Below is a small trained network, with its code and all its weights. Each question gives an input and a class and asks what happens when units are switched off, that is, made to give their printed mean instead of their output.

import numpy as np


def w(rows, s, z=0):
    codes = np.array(rows[::2]) - 128.0
    scale = np.full(codes.shape[1], s)
    scale[-1] = z or s
    return codes * scale


def f(y):
    return y / 2 * (1 + np.tanh(0.7978845608 * (y + 0.044715 * y**3)))


def log_softmax(a):
    a = a - a.max(-1, keepdims=True)
    return a - np.log(np.exp(a).sum(-1, keepdims=True))


def net(x, mask):
    res = np.array(x, float).reshape(1, 6) / 4 @ E
    y = f(res @ A[0][:, :-1].T + A[0][:, -1])
    res = res + np.where(mask, y, B[0][:, -1]) @ B[0][:, :-1]
    return log_softmax(res[-1] @ U[:, :-1].T + U[:, -1])


A, B = {}, {}
E = w([
[24,98,96,63,59,126,117,167,204,110],'x0',
[82,114,146,179,141,116,108,233,125,208],'x1',
[129,129,131,134,117,128,127,129,127,131],'x2',
[152,197,159,130,120,114,136,195,138,29],'x3',
[159,49,78,164,161,56,214,128,170,106],'x4',
[206,66,255,96,105,152,148,157,173,168],'x5',
],0.0078)
A[0] = w([
[154,41,163,81,133,189,124,88,153,145,94],'N0',
[41,111,78,99,64,195,109,191,223,127,77],'N1',
[97,160,174,125,57,223,43,116,84,165,92],'N2',
[216,151,126,78,150,168,147,23,128,92,142],'N3',
[194,107,225,21,96,176,192,146,148,154,146],'N4',
[220,147,157,159,173,119,114,61,24,70,166],'N5',
[117,154,130,164,124,129,133,239,109,180,135],'N6',
[143,58,60,167,131,47,248,118,153,167,113],'N7',
[83,160,55,174,158,87,37,55,57,110,166],'N8',
[114,73,95,136,149,180,131,80,84,207,93],'N9',
[93,121,124,65,69,49,124,137,195,131,29],'N10',
[144,48,110,128,91,113,111,53,133,203,143],'N11',
[75,138,71,175,149,157,99,114,93,99,45],'N12',
[163,87,201,123,87,155,162,129,164,152,3],'N13',
[191,188,131,117,162,57,136,222,101,54,244],'N14',
[128,86,59,110,134,174,160,82,109,227,210],'N15',
[112,115,115,28,91,155,153,29,177,65,158],'N16',
[181,180,120,195,192,131,146,73,73,167,58],'N17',
[99,163,57,192,104,95,148,112,107,109,62],'N18',
[101,188,155,92,134,202,20,99,60,163,148],'N19',
[162,138,172,198,171,158,160,126,43,125,51],'N20',
[203,140,153,212,212,124,84,152,51,164,74],'N21',
[59,180,30,137,177,70,77,95,70,103,65],'N22',
[64,91,159,199,172,112,118,253,124,243,216],'N23',
],0.0071,0.0055)
B[0] = w([
[159,153,120,165,92,145,70,102,174,93,171],'N0',
[44,37,96,43,58,64,137,96,172,223,193],'N1',
[79,33,187,134,223,138,182,130,96,65,196],'N2',
[33,142,126,221,84,153,153,98,44,180,197],'N3',
[163,96,90,203,71,210,72,49,164,113,222],'N4',
[52,127,101,129,61,144,149,127,168,170,218],'N5',
[109,184,113,201,87,145,107,60,103,111,180],'N6',
[106,40,180,186,255,95,204,58,90,84,193],'N7',
[153,116,141,168,79,171,132,112,182,116,220],'N8',
[115,210,122,74,84,159,161,174,218,63,170],'N9',
[57,54,144,76,108,79,118,78,181,127,145],'N10',
[139,161,166,120,65,150,195,208,207,78,186],'N11',
[216,75,215,162,75,142,42,32,211,181,151],'N12',
[175,90,201,136,129,208,20,1,207,172,152],'N13',
[77,146,151,100,64,223,195,183,188,77,216],'N14',
[129,221,123,84,53,203,219,200,183,55,211],'N15',
[85,155,16,202,76,83,177,117,65,207,196],'N16',
[46,60,121,84,85,57,129,126,165,208,174],'N17',
[209,65,214,148,104,165,44,47,197,111,154],'N18',
[81,62,230,196,213,112,195,125,76,66,220],'N19',
[81,25,150,29,83,104,143,129,220,209,158],'N20',
[25,74,92,40,69,73,134,107,168,204,188],'N21',
[207,88,164,180,68,200,62,65,209,133,198],'N22',
[96,183,83,239,82,158,127,100,62,140,255],'N23',
],0.0071,0.0092)
U = w([
[70,81,103,61,114,82,115,125,150,205,48],'0',
[204,105,154,144,129,167,55,79,162,135,81],'1',
[103,58,153,147,212,116,179,105,103,67,121],'2',
[110,131,90,127,126,148,144,142,119,123,255],'3',
[101,174,60,172,117,128,132,110,79,162,103],'4',
[121,184,127,80,102,155,167,189,185,55,63],'5',
[185,190,146,111,142,102,154,170,91,124,150],'6',
[238,189,61,10,228,47,38,209,46,71,1],'7',
],0.011,0.0089)

Each question gives the input, the list of numbers given to net, and the class t.
The units are the neurons (one row each of A and B). Each row of codes is followed by its name. A weight is (code - 128) times the scale printed after its matrix; where a second scale follows, it is the last column's (A, B and U).
mask holds one flag per neuron, in row order. A switched-off neuron (its flag False) gives its mean, the last column of its row in B, instead of its output. The means were averaged over made-up inputs and are rounded, as every weight is.
A unit's drop is (log p(t) with every unit on - log p(t) with that unit switched off) / (log p(t) with every unit on - log p(t) with every unit switched off).
The circuit of an input: a set's keep is (log p(t) with only the set's units on - log p(t) with every unit switched off) / (log p(t) with every unit on - log p(t) with every unit switched off). Starting from the 12 units with the biggest drops (on a tie, the unit counted first), units are removed one at a time, each time the one whose removal leaves the highest keep (on an exact tie, the one counted first), for as long as the keep stays at least 0.8.
circuit, biggest first: the units of the circuit, biggest drop first
most important unit: the unit with the biggest drop
top k neurons: the k neurons with the biggest drops, biggest first
drop of u: that unit's drop, to one decimal
input [7,2,6,7,0,-4], class 0: most important unit -> N1
input [6,-8,8,8,7,-4], class 3: top 2 neurons -> (N16 N19)
input [-4,-7,-5,-4,3,-8], class 1: top 3 neurons -> (N22 N18 N12)
input [6,-1,-2,2,6,-5], class 0: top 3 neurons -> (N1 N19 N2)
input [-6,2,0,5,-8,7], class 2: top 3 neurons -> (N19 N2 N22)
input [-1,-8,-7,-8,-2,3], class 4: top 3 neurons -> (N16 N3 N14)
input [4,0,1,-5,-5,-2], class 2: circuit, biggest first -> (N19 N2)
input [0,-3,0,4,5,-5], class 1: circuit, biggest first -> (N18 N22)
input [5,-5,7,3,-5,7], class 1: top 2 neurons -> (N4 N13)
input [-4,3,3,-2,-8,-8], class 1: top 2 neurons -> (N22 N12)
input [3,-7,4,-6,4,4], class 4: top 3 neurons -> (N16 N3 N14)
input [-6,5,1,-7,2,-1], class 5: top 4 neurons -> (N15 N9 N11 N1)
input [-2,-2,-1,-2,5,-5], class 1: circuit, biggest first -> (N22 N18)
input [4,-8,-2,5,5,-6], class 4: circuit, biggest first -> (N16)
input [7,3,-1,7,-8,4], class 2: circuit, biggest first -> (N2 N19)
input [1,-6,1,6,5,6], class 1: top 3 neurons -> (N4 N13 N15)
input [2,-2,3,0,4,1], class 2: top 3 neurons -> (N7 N23 N5)
input [1,6,-2,2,0,3], class 4: circuit, biggest first -> (N23 N6)
input [8,-8,1,-2,3,-6], class 0: top 2 neurons -> (N1 N23)
input [8,5,0,5,2,-3], class 0: circuit, biggest first -> (N1)
input [-5,-5,0,-6,-2,-3], class 5: circuit, biggest first -> (N15 N9)
input [-4,2,-1,3,1,-3], class 0: top 2 neurons -> (N15 N21)
input [2,-8,-7,8,1,-4], class 4: top 3 neurons -> (N16 N3 N15)
input [-1,6,4,-4,4,0], class 4: top 4 neurons -> (N23 N19 N2 N14)
input [-7,-2,4,-6,5,3], class 0: circuit, biggest first -> (N17 N21)
input [-4,7,4,5,3,2], class 4: drop of N9 -> 0.1
input [8,-4,1,-4,2,-8], class 0: circuit, biggest first -> (N1)
input [-3,5,4,8,4,0], class 5: drop of N15 -> -0.2
input [-2,0,0,-5,2,-4], class 5: drop of N11 -> 0.1
input [-6,4,1,8,3,-4], class 5: drop of N14 -> 2.3
